Facts:
befe: η vigro; μ gesto
biflan: η rutavil; Δ plikloklo puskal suli pevom
braklen: η vigro plozite; μ nilal bunu
bremasken: η stevagu vigro
bripim: η fudru bremasken flepes; Δ triklubrin bunu; μ nabos kovigir nosta
brotak: η rutavil
bubam: η vono befe; μ zelala dasta doflu biflan
dafam: η vigro
dagral: η zela; Δ neplen mafel pevom; μ zelala drefom zonabro
dalol: η vigro
difel: η stevagu vazitren befe; Δ fustete fluplel rosisok
doflu: Δ vovi flenem vono
dogel: Δ zelala fustete stobruskan nebrol stuklo; μ zelala brukil
dradra: η kival vevil
dramel: η kovigir
drefom: η fudru zonabro; Δ rakluk pevom vedem
droker: μ pame nogrim dasta
drostuzu: η vigro skefon; Δ misek plikloklo puskal brotak rakluk duzil; μ gedres dradra rosisok
drotru: η lidror pibas befe
druston: μ fovam nabos siplu
duzil: μ kodri kluzo vogun stutrok
flenem: μ vono drefom
flepes: η vono
fliker: η vigro rutavil befe; μ vutrak kival fluplel duzul
flofil: Δ neplen vevil skika
fovam: η vigro; Δ trasa leras vevil drotru
fudru: η fliker; Δ dalol
gaplas: η dagral lunan; Δ rakluk
gaplus: Δ truso fubam
gera: η vigro siskis pibas; Δ grekla kadrubrum dradra stupe duzil; μ vutrak kadrubrum siskis bunu
gesto: η fluplel fliker
getrin: μ kival daklu
gotra: η fliker dalol
kabre: η kival zonabro
kadrubrum: η rutavil
kival: η skure
klegres: Δ braklen ralur flenem kabre solik; μ fubam
klifligrul: η bremasken; μ kadrubrum migil suli duzul siskis
klotos: Δ pame stobruskan suli dasta trukevul
kluton: η vigro nabos befe; Δ trimar; μ daklu gotra
kluzo: η plozite
kodri: Δ grekla dramel dradra
kopla: η rutavil; μ biflan
kovigir: Δ zelala druston kadrubrum vedem
leras: μ puskal
lidror: η nabos; Δ puskal podras stupe; μ pame
lostur: η drotru; μ vutrak mive
luflas: η mafel fudru; μ sezo
mafel: η befe
mefoven: η mafel
mepluku: η lidror befe kluton; Δ daklu brotak gotra
migil: Δ nogrim daklu stutrok
misek: η skimul sezo; μ fubam klipan
mive: η sofliplos
mokli: μ kival muson nebrol dasta
moklis: η skimul
muson: η solik; Δ braklen nutori tino
nabos: η vigro skure
nake: Δ skika
neplen: η stevagu
nilal: η gamuda; Δ mefoven getrin dalol
nosta: Δ misek mefoven ploklor rosisok
nutori: η kadrubrum suba
pegak: Δ pame dafam luflas; μ mefoven nilal
peplenam: η stevagu skimul muson; Δ zela stutrok
pevom: μ fovam vogun dasta nutori
pibas: η vigro; Δ skoflur brotak klipan
plali: η nabos nosta kluton
plifofe: η plozite
ploklor: η muson befe
plopil: Δ grekla dramel stupe
plozite: η stevagu mafel nabos rutavil; μ fovam
plumopa: η skure; μ vutrak mive kluzo
podras: η flepes; μ fluplel muson solal
pozen: Δ trimar
rakluk: η befe
ralur: η vigro podras; μ puskal
rosisok: η zela difel
sezo: η difel; Δ puskal
siplu: η rutavil lunan; Δ plabrem rakluk tino
siskis: η kabre zonabro
skefon: η skure befe; Δ skoflur zela getrin
skika: η befe stuklo suba
skimul: η nabos skure
skoflur: η klifligrul; μ kival mefoven
skure: η stevagu rutavil; Δ zonabro
sofliplos: η nosta lunan
solal: η moklis
solik: η befe zonabro
stene: η vigro; Δ nogrim fustete sofliplos lunan
stevagu: η rutavil; Δ vutrak vogun
stobruskan: η drotru
stuklo: η mafel
stupe: η flepes
suba: η solik; Δ fustete zela fubam solal
tramal: η kluton; Δ bunu
trasa: μ fubam lunan
triklubrin: η fluplel mokli; μ klotos
trimar: η bremasken
trukevul: η mafel podras zaplal; μ plopil
vazitren: η vigro
vedem: η trimar
vevil: μ mive neplen
vigro: Δ plali
vono: η zela
vovi: μ fluplel nilal solal
vutrak: η bremasken
zaplal: η vigro nabos fliker; Δ kival kopla stutrok
zestam: Δ stobruskan duzul fubam
zolamem: η fliker stuklo; Δ duzil nutori; μ suba lunan
zonabro: η vigro rutavil

Known rows:
drotru: [-22,0,-2,1,-2,-6,25,4,21,9,-19,5,-24,-16,19,-14,20,-9,9,-11,-9,2,-2,-19,16,5,-35,-1,-30,-32,-10,5,8,-29,21,15,-4,-6,16,-8,-29,-5,11,-5,5,1,24,-16,3]
vevil: [-3,-25,-37,7,-9,-15,19,-6,20,13,-50,23,-34,-6,32,-17,22,-25,0,-10,-13,36,-25,-4,11,24,-19,10,3,-9,12,18,18,-30,21,-5,7,-3,18,-6,-39,-9,-11,-24,-14,10,18,-3,0]
gera: [1,-14,-14,11,-9,-13,17,3,34,2,-15,0,-33,-11,20,-28,23,4,-4,-18,-3,14,-17,12,4,10,-19,-2,-24,4,4,18,2,-28,22,-16,17,1,-5,-20,-26,-21,-23,-13,-15,10,7,-11,9]
gaplas: [-11,-8,-12,11,16,-20,21,6,11,-3,-15,11,-26,-7,18,-24,8,-11,0,-7,-7,-5,-7,-5,21,12,-28,2,-31,-20,0,1,19,-34,23,2,-7,-8,-5,-7,-20,-1,-2,-11,1,9,17,-7,0]
fovam: [7,-15,-17,7,-6,-9,12,-7,26,-2,-18,2,-25,-31,17,-23,3,9,-6,-24,-9,21,4,-4,23,-6,-10,-20,-24,-5,-6,-1,-2,-34,23,2,10,-23,-4,-17,-9,-13,-20,-2,14,-1,38,-18,2]
ploklor: [-20,-2,-1,4,6,-2,28,-1,19,5,-20,3,-20,-18,16,-20,13,-13,11,-11,-4,-14,-7,-16,19,8,-37,-1,-31,-31,-5,1,10,-27,23,18,-7,-1,15,-7,-26,-3,6,-9,-7,6,15,-12,1]
sezo: [-11,-7,-8,8,11,-20,22,7,11,-2,-15,11,-28,-11,19,-24,9,-11,2,-8,-8,-4,-8,-7,18,11,-32,1,-34,-21,0,2,17,-34,21,2,-6,-7,-2,-7,-21,0,-1,-12,3,10,20,-7,1]
daklu: [-20,-22,-34,15,10,-15,20,-18,4,-3,-35,20,-23,-11,29,-27,1,-22,10,-11,-15,11,-13,-13,19,20,-15,11,-13,-19,4,5,33,-25,20,19,9,2,8,2,-22,14,0,-7,-15,2,16,-10,-10]
dogel: [2,-21,-36,14,5,-16,10,-18,9,3,-26,19,-27,-28,20,-37,11,-38,3,-9,-19,30,-18,0,13,17,-23,-12,-17,-12,8,-2,25,-14,10,9,13,-8,7,2,-29,2,-5,-19,-13,13,23,-3,-3]
triklubrin: [-6,-11,-6,12,11,-17,6,7,16,2,-18,14,-20,-16,20,-15,14,-22,10,-11,-3,16,-12,3,14,18,-27,-3,-22,-14,4,11,20,-17,11,2,9,-9,0,-6,-29,-7,0,-11,3,12,19,1,12]
skoflur: [-12,-12,-8,21,11,-16,7,-4,13,-15,-11,19,-20,-8,24,-25,12,-14,21,-13,10,13,-12,10,9,20,-26,3,-41,-11,-2,24,18,-22,10,0,25,5,-7,-8,-36,9,11,0,3,16,-2,-1,10]
dasta: [-2,-20,-36,7,5,-14,16,-23,4,-2,-33,24,-26,-15,20,-31,2,-28,5,-17,-19,23,-10,-18,18,19,-17,-7,-14,-19,0,-11,30,-26,14,15,3,-14,8,5,-23,9,1,-11,-10,16,28,-6,-2]
dagral: [6,-11,-12,13,8,-17,6,6,12,-3,-14,18,-32,-20,18,-25,15,-27,1,-4,-6,19,-9,6,21,13,-36,-14,-35,-11,2,7,13,-31,15,-9,7,-15,-5,-9,-29,-8,-1,-17,11,15,23,3,11]
lostur: [6,-15,-12,3,-9,-13,27,24,34,12,-35,5,-29,0,29,-11,27,-7,-2,-10,1,22,-29,8,9,21,-31,0,-15,-7,7,16,1,-27,19,-9,1,0,12,-12,-40,-21,-10,-24,-18,19,-3,2,26]
peplenam: [-7,-12,-13,10,17,-21,25,11,11,-6,-21,3,-15,-13,22,-23,1,-7,4,-5,-3,-9,-14,-2,22,15,-29,-4,-33,-20,0,0,17,-26,21,10,-6,-3,-2,-3,-18,0,2,-16,5,9,16,-5,-2]
mive: [-2,-15,-14,5,2,-20,32,25,27,8,-34,4,-26,2,27,-8,13,-3,-5,-9,-4,4,-21,-8,17,18,-26,3,-17,-16,5,6,8,-34,23,0,-9,-4,4,-10,-25,-12,-9,-19,-9,14,9,-1,14]
lunan: [-17,-21,-31,15,16,-22,27,-11,10,-2,-31,21,-24,-22,20,-26,4,-27,4,-4,-13,-1,-17,-8,21,25,-12,11,-3,-21,9,7,38,-19,13,12,-2,-9,5,5,-27,0,-2,-12,-20,-6,24,-16,-16]
mefoven: [-23,-6,-5,11,15,-13,21,-1,13,-9,-13,11,-19,-7,24,-21,8,-8,16,-10,1,-6,-7,-9,15,15,-31,5,-36,-25,-5,10,20,-26,19,13,5,2,2,-4,-26,8,12,-3,0,8,9,-10,1]
vono: [-14,-8,-6,11,17,-21,19,13,15,3,-14,13,-23,-3,17,-14,4,-21,0,-10,-7,-6,-6,-13,23,14,-26,4,-28,-19,0,3,23,-30,19,3,-7,-12,-7,-9,-21,1,-2,-5,0,11,15,1,12]
difel: [-15,-4,-7,3,7,-10,31,4,16,3,-16,-3,-23,-21,18,-27,13,-6,8,-7,-8,-10,-10,-8,14,7,-36,-6,-33,-28,-1,-4,10,-24,21,18,-6,-1,10,-4,-22,-3,6,-15,-5,6,15,-11,0]
fubam: [-11,-18,-27,11,21,-28,29,-12,19,-2,-27,25,-28,-32,14,-25,13,-26,6,-2,-12,-12,-19,-4,22,30,-8,16,9,-23,9,16,41,-19,1,9,-10,-17,2,10,-36,-10,-3,-8,-31,-19,27,-27,-25]

Rows:
No name comes twice in this set of rows, the named rows included.
[6,-13,-11,17,12,-25,11,17,16,0,-14,12,-24,-19,18,-17,11,-23,0,-7,-3,17,-10,6,21,13,-28,-8,-31,-9,2,9,17,-22,10,-4,8,-15,-13,-8,-26,-9,-1,-15,7,15,19,4,18] -> bripim
[1,-11,-24,25,15,-23,22,-10,15,6,-19,23,-32,-38,3,-29,25,-42,-1,5,-21,7,-21,7,22,22,-11,18,9,-12,21,23,36,-10,-7,-1,3,-21,-2,-3,-37,-14,-13,-6,-27,-21,12,-20,-21] -> klegres
[-14,-9,-11,10,11,-18,30,10,17,-1,-17,3,-23,-19,18,-24,11,-11,4,-3,-6,-12,-13,-4,20,11,-36,-3,-33,-25,-4,0,16,-24,16,12,-7,-6,0,-2,-23,-2,8,-15,-8,7,16,-11,0] -> suba
[7,-9,-6,-7,11,-14,16,-1,17,-7,-15,-5,-3,-14,19,-21,4,18,10,-26,-3,1,0,1,11,8,-6,-3,-14,-10,7,-3,16,-19,23,11,6,-6,4,-10,-7,-15,-21,-7,16,4,31,-14,-17] -> zonabro
[-8,-4,-3,8,18,-19,18,8,13,1,-12,9,-20,-6,16,-17,6,-13,3,-12,-7,-6,-7,-13,19,14,-24,5,-26,-21,4,1,23,-29,20,5,-7,-9,-3,-6,-18,-1,-4,-5,4,11,13,-3,5] -> kabre
[-12,-3,-1,10,-8,-1,14,-6,29,5,-7,-2,-21,-31,13,-20,24,-3,14,-21,-5,15,-4,0,8,-2,-22,-9,-28,-11,-9,12,1,-15,12,13,20,-6,7,-16,-27,-13,-4,5,-6,0,13,-17,10] -> kluton
[9,-18,-31,15,3,-8,6,-22,4,4,-29,25,-24,-27,19,-28,11,-42,7,-12,-16,42,-14,-5,18,17,-16,-10,-9,-11,8,1,27,-16,6,11,16,-14,9,-2,-28,7,-2,-12,-3,13,20,3,5] -> droker
[1,-5,-3,13,13,-16,15,5,19,0,-7,14,-27,-26,8,-28,21,-23,3,-3,-6,-1,-13,7,17,15,-30,3,-24,-14,7,12,16,-22,10,-7,2,-10,-5,-10,-33,-12,-4,-8,-5,4,12,-8,-3] -> zolamem
[-3,-12,-13,15,-2,-11,10,-7,24,-1,-8,1,-29,-28,15,-33,15,-2,2,-17,-3,10,-9,11,11,5,-21,-6,-30,-2,3,10,3,-26,20,-7,17,-6,-5,-14,-20,-16,-20,-8,-2,2,17,-14,0] -> drostuzu
[-6,-18,-13,12,14,-25,13,11,26,-11,-14,1,-17,-13,22,-18,-3,10,-3,-23,3,0,1,2,19,10,-7,-4,-25,-6,-1,8,16,-30,23,-4,7,-14,-19,-13,-7,-11,-21,-2,9,0,29,-11,4] -> bremasken

Now the same objects, written a new way:
Known rows:
nosta: [-7,0,4,8,6,-18,-5,15,-21,14,0,-4,-15,-1]
bripim: [3,5,4,-19,-1,13,1,-21,1,-8,-7,5,-5,-5]
kovigir: [-5,-6,0,6,6,-17,-10,13,-16,12,3,-3,-13,-1]
vedem: [5,6,-5,3,1,1,3,-2,12,-13,-7,5,14,2]
nabos: [-1,2,0,9,-1,-5,2,5,0,3,0,2,3,-3]
skimul: [-1,2,1,9,0,-6,2,8,2,1,0,0,3,0]
zelala: [-3,1,-2,11,-2,-5,1,4,-1,6,1,3,0,-6]
zela: [-10,1,2,13,-1,-13,1,19,-16,17,9,-4,-6,-2]
muson: [0,0,-3,-1,2,-9,-4,4,-6,-3,-9,4,-5,0]
puskal: [0,-4,-2,10,10,-2,-3,6,-3,7,-1,0,4,-6]
pevom: [-3,-3,-2,1,0,21,7,-13,-4,21,-4,4,-13,-14]
lostur: [6,-7,15,-27,-4,27,15,1,9,-14,4,-17,4,29]
drotru: [-1,1,0,7,-1,-6,1,7,3,1,0,1,3,1]
befe: [-1,0,8,-6,-2,15,6,-8,0,11,4,-3,-6,-3]
stene: [2,8,-5,-9,0,-7,-3,-3,2,-20,-6,8,8,1]
solal: [2,6,-5,1,-5,1,8,0,8,-14,-7,5,12,1]
nilal: [19,-23,-68,18,-7,-1,-10,-46,-28,-53,20,-52,-1,3]
gaplas: [6,8,-2,0,15,-5,-1,3,-5,-7,-15,3,0,4]
stevagu: [0,2,0,0,2,-12,-5,4,-6,-4,-4,3,-3,0]
klipan: [0,4,3,9,4,-8,-3,5,1,5,8,-3,4,0]
luflas: [3,4,5,-11,-3,21,8,-16,10,-2,-1,2,4,-3]

Rows:
No name comes twice in this set of rows, the named rows included.
[3,4,-4,1,-3,0,2,-1,12,-11,-3,7,12,1] -> gotra
[7,6,-8,-3,13,-1,-5,-4,3,-12,-15,10,4,2] -> drefom
[-3,4,4,12,1,-8,6,11,-7,7,0,-3,1,-1] -> sofliplos
[-4,-7,2,-15,-4,14,3,-8,-12,7,-4,-1,-19,-2] -> pegak
[4,7,-4,-6,4,-7,-4,-2,2,-16,-9,7,6,1] -> mepluku
[1,5,1,-6,-7,24,12,-22,5,4,-7,9,-2,-16] -> bubam
[5,8,-5,-1,13,-4,-2,-1,-1,-10,-15,7,2,3] -> siplu
[-4,-30,-18,-27,-14,18,-32,-12,40,13,28,23,-4,8] -> triklubrin
[7,6,12,-22,10,12,-7,-23,4,-5,1,0,2,-4] -> zolamem
[-5,1,3,-13,-1,9,-2,-14,-13,10,1,2,-15,-9] -> dogel
[4,-15,18,-32,-1,17,5,-7,-2,-15,-6,-11,-1,7] -> gera
[0,-3,-1,0,12,-8,-7,6,-9,-1,-8,2,-1,-2] -> sezo
[0,-10,-14,-5,-7,0,-14,0,25,-5,8,15,9,6] -> gesto
[-3,1,5,-3,-4,19,8,-14,-1,14,0,3,-8,-13] -> plozite

